Below is a small trained network, with its code and all its weights. Each question gives an input and a class and asks what happens when units are switched off, that is, made to give their printed mean instead of their output.

import numpy as np


def w(rows, s, z=0):
    codes = np.array(rows[::2]) - 128.0
    scale = np.full(codes.shape[1], s)
    scale[-1] = z or s
    return codes * scale


def f(y):
    return np.maximum(y, 0)


def log_softmax(a):
    a = a - a.max(-1, keepdims=True)
    return a - np.log(np.exp(a).sum(-1, keepdims=True))


def net(x, mask):
    res = np.array(x, float).reshape(1, 4) / 4 @ E
    y = f(res @ A[0][:, :-1].T + A[0][:, -1])
    res = res + np.where(mask, y, B[0][:, -1]) @ B[0][:, :-1]
    return log_softmax(res[-1] @ U[:, :-1].T + U[:, -1])


A, B = {}, {}
E = w([
[244,242,32,153,128,39,251,204,229],'x0',
[141,222,39,254,93,235,38,16,229],'x1',
[147,224,232,47,250,137,46,79,234],'x2',
[40,59,35,118,212,13,114,15,109],'x3',
],0.0051)
A[0] = w([
[157,45,203,20,106,196,93,232,49,253],'neuron 0',
[81,45,171,19,175,26,172,205,16,180],'neuron 1',
[40,32,45,241,28,230,77,67,48,202],'neuron 2',
[158,85,57,110,57,53,226,241,62,246],'neuron 3',
[162,117,226,14,222,96,131,221,99,204],'neuron 4',
[231,252,155,193,200,180,87,104,254,164],'neuron 5',
],0.0049,0.0039)
B[0] = w([
[107,216,238,120,22,134,71,144,128,224],'neuron 0',
[207,232,183,80,112,14,49,81,250,228],'neuron 1',
[98,117,155,217,125,173,20,15,120,254],'neuron 2',
[198,169,67,107,37,87,230,222,141,236],'neuron 3',
[124,234,228,69,140,25,19,139,240,212],'neuron 4',
[239,229,10,230,222,50,26,4,228,233],'neuron 5',
],0.0049,0.0084)
U = w([
[210,184,30,240,130,58,46,6,209,191],'0',
[111,24,147,28,237,190,212,235,46,3],'1',
[153,209,249,25,30,107,114,244,174,70],'2',
[22,39,216,216,38,242,34,68,16,97],'3',
[110,67,10,88,67,33,243,236,54,168],'4',
[48,14,170,30,237,236,224,239,33,2],'5',
[35,104,174,30,254,57,52,34,171,222],'6',
[225,154,30,197,95,238,240,239,140,55],'7',
],0.005,0.0044)

Each question gives the input, the list of numbers given to net, and the class t.
The units are the neurons (one row each of A and B). Each row of codes is followed by its name. A weight is (code - 128) times the scale printed after its matrix; where a second scale follows, it is the last column's (A, B and U).
mask holds one flag per neuron, in row order. A switched-off neuron (its flag False) gives its mean, the last column of its row in B, instead of its output. The means were averaged over made-up inputs and are rounded, as every weight is.
A unit's drop is (log p(t) with every unit on - log p(t) with that unit switched off) / (log p(t) with every unit on - log p(t) with every unit switched off).
The circuit of an input: a set's keep is (log p(t) with only the set's units on - log p(t) with every unit switched off) / (log p(t) with every unit on - log p(t) with every unit switched off). Starting from all 6 units, units are removed one at a time, each time the one whose removal leaves the highest keep (on an exact tie, the one counted first), for as long as the keep stays at least 0.8.
units of the circuit, in order: the units of the circuit, biggest drop first
most important unit: the unit with the biggest drop
top k neurons: the k neurons with the biggest drops, biggest first
drop of u: that unit's drop, to one decimal
input [-8,-8,-2,1], class 2: units of the circuit, in order => neuron 0; neuron 1
input [3,-5,-5,3], class 2: units of the circuit, in order => neuron 1; neuron 5
input [5,-5,3,5], class 2: units of the circuit, in order => neuron 5; neuron 2
input [5,-1,-4,8], class 4: units of the circuit, in order => neuron 5; neuron 3
input [-5,1,-5,0], class 3: units of the circuit, in order => neuron 5; neuron 2
input [4,-7,-8,-3], class 2: units of the circuit, in order => neuron 1; neuron 0
input [7,-8,-8,-1], class 2: top 3 neurons => neuron 1; neuron 4; neuron 0
input [2,-3,-2,4], class 2: units of the circuit, in order => neuron 5; neuron 2
input [7,1,0,7], class 4: top 2 neurons => neuron 2; neuron 1
input [-5,7,-3,-4], class 3: top 2 neurons => neuron 1; neuron 2
input [-7,-4,7,-3], class 2: most important unit => neuron 0
input [-8,-1,-3,5], class 3: top 2 neurons => neuron 5; neuron 2
input [6,2,-3,1], class 7: drop of neuron 1 => 0.2
input [-7,3,2,4], class 3: drop of neuron 5 => 0.2
input [-7,7,1,8], class 3: most important unit => neuron 5
input [-2,-8,-6,5], class 2: drop of neuron 1 => 0.3
